Here is a tiny trained network, its code and every weight. The questions are about switching its units off for an input and a target symbol, where a switched-off unit gives its printed mean instead of its output.

import numpy as np


def w(rows, s, z=0):
    codes = np.array(rows[::2]) - 128.0
    scale = np.full(codes.shape[1], s)
    scale[-1] = z or s
    return codes * scale


def f(y):
    return y / 2 * (1 + np.tanh(0.7978845608 * (y + 0.044715 * y**3)))


def softmax(a):
    e = np.exp(a - a.max(-1, keepdims=True))
    return e / e.sum(-1, keepdims=True)


def log_softmax(a):
    a = a - a.max(-1, keepdims=True)
    return a - np.log(np.exp(a).sum(-1, keepdims=True))


def net(x, mask):
    ids = ['ΓΘΣαβζημτ'.index(c) for c in x.split()]
    T = len(ids)
    res = E[ids] + P[:T]
    r = res
    for j in range(2):
        rows = slice(2 * j, 2 * j + 2)
        q, k, v = (r @ M[0][rows].T for M in (Q, K, V))
        z = softmax(np.where(np.tri(T) > 0, q @ k.T / 2**0.5, -1e9)) @ v
        o = O[0][rows]
        res = res + np.where(mask[j], z, o[:, -1]) @ o[:, :-1]
    y = f(res @ A[0][:, :-1].T + A[0][:, -1])
    res = res + np.where(mask[2:14], y, B[0][:, -1]) @ B[0][:, :-1]
    return log_softmax(res[-1] @ U[:, :-1].T + U[:, -1])


Q, K, V, O, A, B = {}, {}, {}, {}, {}, {}
E = w([
[69,130,137,64,174],'Γ',
[129,138,116,37,180],'Θ',
[69,137,190,177,85],'Σ',
[142,253,132,134,89],'α',
[92,122,193,92,75],'β',
[142,165,137,222,161],'ζ',
[165,122,188,119,84],'η',
[143,102,152,123,148],'μ',
[66,144,139,181,170],'τ',
],0.013)
P = w([
[115,25,1,183,110],'0',
[132,78,115,163,168],'1',
[137,104,129,169,170],'2',
[139,123,153,148,172],'3',
[147,137,157,149,173],'4',
[152,147,164,150,173],'5',
[155,160,167,146,167],'6',
[157,176,167,141,162],'7',
[164,147,165,159,178],'8',
[171,153,162,160,184],'9',
],0.0074)
Q[0] = w([
[146,98,226,197,113],'h0',
[136,148,202,120,185],'h0',
[113,123,107,124,5],'h1',
[104,140,16,134,101],'h1',
],0.018)
K[0] = w([
[130,205,141,114,72],'h0',
[113,205,180,105,169],'h0',
[136,6,131,145,149],'h1',
[97,55,25,126,71],'h1',
],0.018)
V[0] = w([
[124,108,212,216,166],'h0',
[167,170,62,178,128],'h0',
[9,188,146,130,85],'h1',
[50,163,134,107,248],'h1',
],0.017)
O[0] = w([
[190,90,84,193,91,253],'h0',
[199,227,111,133,159,219],'h0',
[100,220,99,114,10,220],'h1',
[158,170,25,108,147,196],'h1',
],0.011,0.004)
A[0] = w([
[194,39,125,5,74,121],'n0',
[68,164,47,71,210,239],'n1',
[131,127,101,92,199,243],'n2',
[30,146,118,185,166,131],'n3',
[182,160,200,255,103,150],'n4',
[128,163,217,147,142,177],'n5',
[121,31,65,87,116,19],'n6',
[147,177,122,151,204,115],'n7',
[144,221,156,46,167,145],'n8',
[136,208,128,131,92,130],'n9',
[199,148,131,31,147,3],'n10',
[94,135,94,251,86,87],'n11',
],0.011,0.0026)
B[0] = w([
[80,135,119,68,218,146],'n0',
[166,144,220,109,99,164],'n1',
[161,169,128,160,109,149],'n2',
[152,133,49,115,140,130],'n3',
[85,133,227,206,124,247],'n4',
[85,109,83,62,103,166],'n5',
[154,50,124,76,50,153],'n6',
[118,137,57,107,177,187],'n7',
[93,83,7,126,126,226],'n8',
[166,100,204,106,135,239],'n9',
[80,123,147,123,193,148],'n10',
[151,114,36,94,115,188],'n11',
],0.018,0.012)
U = w([
[187,197,188,103,53,136],'Γ',
[203,174,168,50,206,98],'Θ',
[128,158,134,157,20,129],'Σ',
[85,253,141,123,159,254],'α',
[68,95,82,65,94,113],'β',
[172,150,114,202,196,56],'ζ',
[111,117,205,147,155,42],'η',
[237,41,135,141,190,171],'μ',
[201,181,44,114,126,87],'τ',
],0.0059,0.0069)

Each question gives the input, a string of symbols that net reads in full, and the target symbol t.
The units are the heads (2 rows each of Q, K, V and O) and the neurons (one row each of A and B). Each row of codes is followed by its name. A weight is (code - 128) times the scale printed after its matrix; where a second scale follows, it is the last column's (O, A, B and U).
mask holds one flag per unit, heads first, then neurons. A switched-off unit (its flag False) gives its mean, the last column of its rows in O or B, instead of its output. The means were averaged over made-up inputs and are rounded, as every weight is.
A unit's drop is (log p(t) with every unit on - log p(t) with that unit switched off) / (log p(t) with every unit on - log p(t) with every unit switched off).
The circuit of an input: a set's keep is (log p(t) with only the set's units on - log p(t) with every unit switched off) / (log p(t) with every unit on - log p(t) with every unit switched off). Starting from the 12 units with the biggest drops (on a tie, the unit counted first), units are removed one at a time, each time the one whose removal leaves the highest keep (on an exact tie, the one counted first), for as long as the keep stays at least 0.8.
units of the circuit, in order: the units of the circuit, biggest drop first
most important unit: the unit with the biggest drop
top k neurons: the k neurons with the biggest drops, biggest first
which heads matter: for each layer, one digit per head in row order, 1 if its drop is at least 0.15 and else 0, layers parted by /
input μ μ τ μ μ τ μ Σ μ, target Σ: most important unit : h0
input β μ α α α, target β: units of the circuit, in order : n8; h0
input Σ μ μ η μ, target η: which heads matter : 01
input α τ μ β μ, target α: which heads matter : 00
input ζ τ ζ τ ζ α, target μ: units of the circuit, in order : n9; h0
input α β ζ, target β: which heads matter : 11
input β μ μ β Σ Θ μ τ, target τ: units of the circuit, in order : h1; n4
input η μ ζ Θ Γ, target Γ: top 3 neurons : n1; n2; n6
input μ τ β Σ μ β μ, target β: units of the circuit, in order : h0; n9
input μ μ μ τ μ β μ μ η, target η: units of the circuit, in order : h1; n4; n11
input μ μ Σ, target Σ: which heads matter : 10
input β τ β μ β μ Σ μ Σ μ, target Σ: units of the circuit, in order : h0; h1; n7
input Σ β α, target Γ: units of the circuit, in order : n9; h1
input μ ζ μ, target ζ: top 2 neurons : n9; n4
input α μ Σ, target β: most important unit : h0
input Θ μ β, target β: units of the circuit, in order : h0; n4
input τ β μ β α μ μ η, target α: units of the circuit, in order : h0; n10
input μ η μ μ μ η μ, target η: top 2 neurons : n8; n4
input μ β ζ ζ, target ζ: top 2 neurons : n4; n9
input μ μ μ Θ, target Θ: top 2 neurons : n1; n0
